Here is a tiny trained network, its code and every weight. The questions are about switching its units off for an input and a class, where a switched-off unit gives its printed mean instead of its output.

import numpy as np


def w(rows, s, z=0):
    codes = np.array(rows[::2]) - 128.0
    scale = np.full(codes.shape[1], s)
    scale[-1] = z or s
    return codes * scale


def norm(h):
    return h / np.sqrt((h * h).mean(-1, keepdims=True) + 1e-5)


def f(y):
    return np.maximum(y, 0)


def log_softmax(a):
    a = a - a.max(-1, keepdims=True)
    return a - np.log(np.exp(a).sum(-1, keepdims=True))


def net(x, mask):
    res = np.array(x, float).reshape(1, 5) / 4 @ E
    u = 0
    for l in range(2):
        y = f(norm(res) @ A[l][:, :-1].T + A[l][:, -1])
        res = res + np.where(mask[u : u + 8], y, B[l][:, -1]) @ B[l][:, :-1]
        u += 8
    return log_softmax(norm(res)[-1] @ U[:, :-1].T + U[:, -1])


A, B = {}, {}
E = w([
[190,104,98,90,193,184,176,114,119,254,141,133],'x0',
[145,150,172,73,112,186,110,204,39,159,167,158],'x1',
[137,189,128,178,121,84,162,228,205,176,128,144],'x2',
[128,120,123,127,124,125,126,136,117,131,119,117],'x3',
[130,146,132,119,128,119,116,113,128,136,127,121],'x4',
],0.009)
A[0] = w([
[58,183,93,121,116,126,165,187,147,160,156,152,103],'L0N0',
[139,100,123,173,123,62,165,138,255,157,71,84,107],'L0N1',
[91,121,182,109,117,171,123,127,106,143,147,124,161],'L0N2',
[113,68,85,124,134,80,137,66,192,69,80,88,116],'L0N3',
[111,68,94,159,143,126,139,77,177,194,108,114,1],'L0N4',
[180,136,109,142,165,168,167,150,179,223,124,121,38],'L0N5',
[106,166,125,159,123,66,134,179,132,149,160,160,80],'L0N6',
[214,96,164,155,150,159,175,65,93,173,115,131,93],'L0N7',
],0.0087,0.0054)
B[0] = w([
[168,84,118,156,65,57,90,143,163,124,114,56,200],'L0N0',
[100,171,44,53,144,200,75,160,190,88,183,136,255],'L0N1',
[134,128,88,74,183,153,141,134,108,49,139,167,191],'L0N2',
[129,136,186,184,158,125,168,70,52,164,24,182,249],'L0N3',
[71,114,142,62,155,108,152,148,207,144,207,2,178],'L0N4',
[171,202,164,105,227,151,174,159,140,59,83,53,244],'L0N5',
[142,124,126,147,76,101,108,101,66,198,160,213,191],'L0N6',
[57,81,152,157,90,33,145,121,105,207,172,204,222],'L0N7',
],0.008)
A[1] = w([
[80,196,11,143,59,100,56,145,182,158,149,212,48],'L1N0',
[94,98,232,100,214,136,135,66,39,71,113,140,193],'L1N1',
[166,90,96,152,21,107,89,125,89,171,205,139,2],'L1N2',
[190,155,171,188,89,67,154,200,72,237,171,158,110],'L1N3',
[83,134,88,118,104,158,43,83,109,2,141,144,89],'L1N4',
[85,96,187,186,129,82,164,28,155,170,78,99,73],'L1N5',
[66,45,141,70,143,158,199,81,148,202,234,114,61],'L1N6',
[74,48,198,91,115,101,131,104,134,94,144,18,71],'L1N7',
],0.0084,0.0032)
B[1] = w([
[96,45,124,163,177,97,142,82,63,211,117,192,195],'L1N0',
[125,116,172,126,70,224,123,78,203,127,166,53,250],'L1N1',
[123,109,226,215,65,173,42,79,98,159,188,184,149],'L1N2',
[164,191,209,103,118,112,146,96,53,5,54,95,201],'L1N3',
[177,111,56,71,177,141,91,251,175,79,17,178,199],'L1N4',
[24,176,115,253,86,102,240,95,151,151,131,96,186],'L1N5',
[155,55,61,151,57,61,79,141,46,209,215,165,199],'L1N6',
[100,131,40,228,71,57,96,109,255,137,170,206,150],'L1N7',
],0.0085,0.012)
U = w([
[49,147,189,197,100,229,185,31,184,64,55,99,1],'0',
[56,73,54,175,80,62,198,45,182,207,219,87,142],'1',
[76,77,51,174,198,72,71,137,145,188,60,235,212],'2',
[146,214,66,74,249,98,176,182,205,195,201,63,201],'3',
[168,62,79,45,93,221,55,191,186,41,103,140,90],'4',
[186,66,179,57,68,193,140,65,40,179,227,86,140],'5',
[187,130,209,169,62,62,41,173,42,82,111,205,27],'6',
[217,217,181,58,190,71,196,195,69,90,92,68,156],'7',
],0.015,0.0024)

Each question gives the input, the list of numbers given to net, and the class t.
The units are the neurons (one row each of A and B). Each row of codes is followed by its name. A weight is (code - 128) times the scale printed after its matrix; where a second scale follows, it is the last column's (A, B and U).
mask holds one flag per neuron, layer by layer. A switched-off neuron (its flag False) gives its mean, the last column of its row in B, instead of its output. The means were averaged over made-up inputs and are rounded, as every weight is.
A unit's drop is (log p(t) with every unit on - log p(t) with that unit switched off) / (log p(t) with every unit on - log p(t) with every unit switched off).
The circuit of an input: a set's keep is (log p(t) with only the set's units on - log p(t) with every unit switched off) / (log p(t) with every unit on - log p(t) with every unit switched off). Starting from the 12 units with the biggest drops (on a tie, the unit counted first), units are removed one at a time, each time the one whose removal leaves the highest keep (on an exact tie, the one counted first), for as long as the keep stays at least 0.8.
circuit, biggest first: the units of the circuit, biggest drop first
top k neurons: the k neurons with the biggest drops, biggest first
top k neurons in layer l: the k neurons of layer l with the biggest drops, biggest first
drop of u: that unit's drop, to one decimal
input [2,0,4,-8,2], class 3: top 2 neurons : (L0N5 L0N1)
input [-5,2,-6,-7,3], class 4: circuit, biggest first : (L1N4)
input [0,1,-7,0,3], class 4: top 2 neurons in layer 0 : (L0N2 L0N3)
input [-2,-3,4,2,-3], class 2: top 2 neurons : (L0N1 L1N0)
input [3,2,8,-2,7], class 7: top 3 neurons : (L0N5 L0N6 L1N3)
input [-7,-8,1,8,1], class 2: top 3 neurons : (L0N1 L0N5 L1N4)
input [-3,-2,6,1,-4], class 2: top 2 neurons : (L0N1 L1N0)
input [1,-1,-4,3,6], class 1: top 2 neurons : (L0N5 L0N7)
input [-2,1,8,7,-4], class 6: top 2 neurons : (L0N6 L0N0)
input [-6,-7,1,-2,-1], class 2: top 2 neurons : (L0N1 L0N5)
input [-2,-1,5,0,-8], class 2: top 2 neurons : (L0N1 L1N0)
input [2,-8,2,-6,-8], class 3: top 2 neurons : (L0N1 L0N4)
input [-5,-7,1,-6,-3], class 2: top 3 neurons : (L0N1 L0N5 L1N4)
input [8,-8,5,-1,5], class 3: circuit, biggest first : (L0N5)
input [-4,7,0,-8,6], class 4: top 2 neurons in layer 0 : (L0N2 L0N7)
input [2,-7,6,-4,5], class 3: drop of L0N1 : 0.2
input [-7,-6,1,-7,3], class 2: drop of L1N4 : 0.4
input [-5,8,-1,-5,-7], class 4: drop of L0N5 : 0.0
